Here is a tiny trained network, its code and every weight. The questions are about switching its units off for an input and a class, where a switched-off unit gives its printed mean instead of its output.

import numpy as np


def w(rows, s, z=0):
    codes = np.array(rows[::2]) - 128.0
    scale = np.full(codes.shape[1], s)
    scale[-1] = z or s
    return codes * scale


def norm(h):
    return h / np.sqrt((h * h).mean(-1, keepdims=True) + 1e-5)


def f(y):
    return y / 2 * (1 + np.tanh(0.7978845608 * (y + 0.044715 * y**3)))


def log_softmax(a):
    a = a - a.max(-1, keepdims=True)
    return a - np.log(np.exp(a).sum(-1, keepdims=True))


def net(x, mask):
    res = np.array(x, float).reshape(1, 7) / 4 @ E
    u = 0
    for l in range(2):
        y = f(norm(res) @ A[l][:, :-1].T + A[l][:, -1])
        res = res + np.where(mask[u : u + 8], y, B[l][:, -1]) @ B[l][:, :-1]
        u += 8
    return log_softmax(norm(res)[-1] @ U[:, :-1].T + U[:, -1])


A, B = {}, {}
E = w([
[150,67,38,182,85,131,95],'x0',
[125,172,214,122,53,44,121],'x1',
[87,87,171,55,130,121,179],'x2',
[167,167,12,81,169,35,182],'x3',
[180,71,81,245,193,123,224],'x4',
[117,1,113,70,146,55,101],'x5',
[176,113,116,161,171,142,45],'x6',
],0.0032)
A[0] = w([
[186,137,111,53,112,4,110,154],'0.n0',
[114,58,189,130,254,139,225,53],'0.n1',
[125,126,16,37,252,134,71,153],'0.n2',
[72,58,165,65,52,79,155,60],'0.n3',
[129,124,143,92,138,86,253,99],'0.n4',
[159,67,26,251,122,113,157,17],'0.n5',
[154,91,155,154,120,240,95,4],'0.n6',
[170,100,193,194,135,175,31,28],'0.n7',
],0.0065,0.0027)
B[0] = w([
[67,157,93,155,189,79,132,206],'0.n0',
[179,64,106,214,186,119,201,193],'0.n1',
[254,107,151,83,113,138,143,254],'0.n2',
[92,77,185,49,83,150,106,183],'0.n3',
[124,91,128,199,116,74,82,171],'0.n4',
[65,159,22,187,120,189,194,225],'0.n5',
[133,142,142,123,143,71,103,165],'0.n6',
[149,139,147,168,179,27,50,196],'0.n7',
],0.0073,0.0041)
A[1] = w([
[115,255,191,116,131,163,167,124],'1.n0',
[100,124,184,94,48,228,157,1],'1.n1',
[77,147,187,76,179,110,110,166],'1.n2',
[115,32,69,154,140,61,114,81],'1.n3',
[104,120,103,66,92,131,74,210],'1.n4',
[140,238,145,159,169,72,174,139],'1.n5',
[178,121,49,159,107,230,150,76],'1.n6',
[175,121,101,5,109,188,128,160],'1.n7',
],0.0078,0.0036)
B[1] = w([
[67,201,101,123,158,168,101,211],'1.n0',
[145,159,144,2,115,218,145,151],'1.n1',
[138,93,101,158,83,135,193,225],'1.n2',
[88,191,148,81,67,191,103,213],'1.n3',
[104,114,205,167,138,171,201,212],'1.n4',
[102,168,96,111,93,170,67,249],'1.n5',
[98,100,182,149,159,196,234,252],'1.n6',
[123,190,172,12,122,204,92,221],'1.n7',
],0.008,0.0033)
U = w([
[194,149,43,68,144,84,120,52],'0',
[60,229,64,190,125,113,84,166],'1',
[113,163,175,26,110,208,151,204],'2',
[155,78,60,216,172,178,249,176],'3',
[203,113,188,191,155,72,28,102],'4',
[204,54,143,62,165,123,139,2],'5',
[51,44,174,120,73,48,159,130],'6',
],0.014,0.0059)

Each question gives the input, the list of numbers given to net, and the class t.
The units are the neurons (one row each of A and B). Each row of codes is followed by its name. A weight is (code - 128) times the scale printed after its matrix; where a second scale follows, it is the last column's (A, B and U).
mask holds one flag per neuron, layer by layer. A switched-off neuron (its flag False) gives its mean, the last column of its row in B, instead of its output. The means were averaged over made-up inputs and are rounded, as every weight is.
A unit's drop is (log p(t) with every unit on - log p(t) with that unit switched off) / (log p(t) with every unit on - log p(t) with every unit switched off).
The circuit of an input: a set's keep is (log p(t) with only the set's units on - log p(t) with every unit switched off) / (log p(t) with every unit on - log p(t) with every unit switched off). Starting from the 12 units with the biggest drops (on a tie, the unit counted first), units are removed one at a time, each time the one whose removal leaves the highest keep (on an exact tie, the one counted first), for as long as the keep stays at least 0.8.
units of the circuit, in order: the units of the circuit, biggest drop first
top k neurons: the k neurons with the biggest drops, biggest first
k most important neurons of layer l: the k neurons of layer l with the biggest drops, biggest first
input [-1,-2,0,-7,4,-4,2], class 4: units of the circuit, in order => [0.n7]
input [5,-3,8,5,0,3,3], class 2: top 2 neurons => [1.n7; 1.n3]
input [-8,3,1,-2,-4,6,-3], class 6: top 3 neurons => [0.n2; 0.n0; 1.n2]
input [0,7,0,-3,-2,-7,6], class 1: 2 most important neurons of layer 1 => [1.n0; 1.n5]
input [-2,-7,-8,3,-1,7,8], class 2: units of the circuit, in order => [1.n7; 0.n2]
input [8,1,7,3,-1,-1,-2], class 6: top 3 neurons => [0.n0; 0.n4; 0.n2]
input [-1,-8,3,-1,-3,2,-2], class 5: top 3 neurons => [0.n2; 0.n1; 0.n5]
input [6,8,-8,-4,7,7,8], class 1: top 2 neurons => [0.n7; 0.n5]
input [-3,7,4,1,-5,6,-4], class 6: top 2 neurons => [0.n0; 0.n2]
input [5,4,7,4,-6,2,0], class 6: units of the circuit, in order => [0.n0; 1.n0]
input [-1,-1,-6,-6,5,5,3], class 1: units of the circuit, in order => [0.n7; 0.n5; 1.n3]
input [-3,8,-8,2,-3,7,-6], class 6: top 2 neurons => [0.n3; 0.n0]
input [-7,1,-4,-7,-2,-1,7], class 4: 2 most important neurons of layer 0 => [0.n7; 0.n5]
input [-7,7,1,8,1,4,1], class 1: units of the circuit, in order => [0.n0]
input [-8,7,8,2,-6,2,-2], class 6: top 3 neurons => [0.n0; 0.n4; 0.n2]
input [-8,2,6,-7,6,5,-2], class 3: top 3 neurons => [0.n1; 1.n7; 0.n7]
input [-6,4,6,-4,3,0,-7], class 6: 2 most important neurons of layer 0 => [0.n4; 0.n1]
input [1,-1,3,2,0,5,8], class 2: 2 most important neurons of layer 0 => [0.n7; 0.n4]
input [8,-1,-2,-4,-4,0,-3], class 6: top 2 neurons => [0.n2; 1.n4]
input [5,-1,-8,-1,-4,-1,6], class 4: most important neuron of layer 0 => [0.n7]
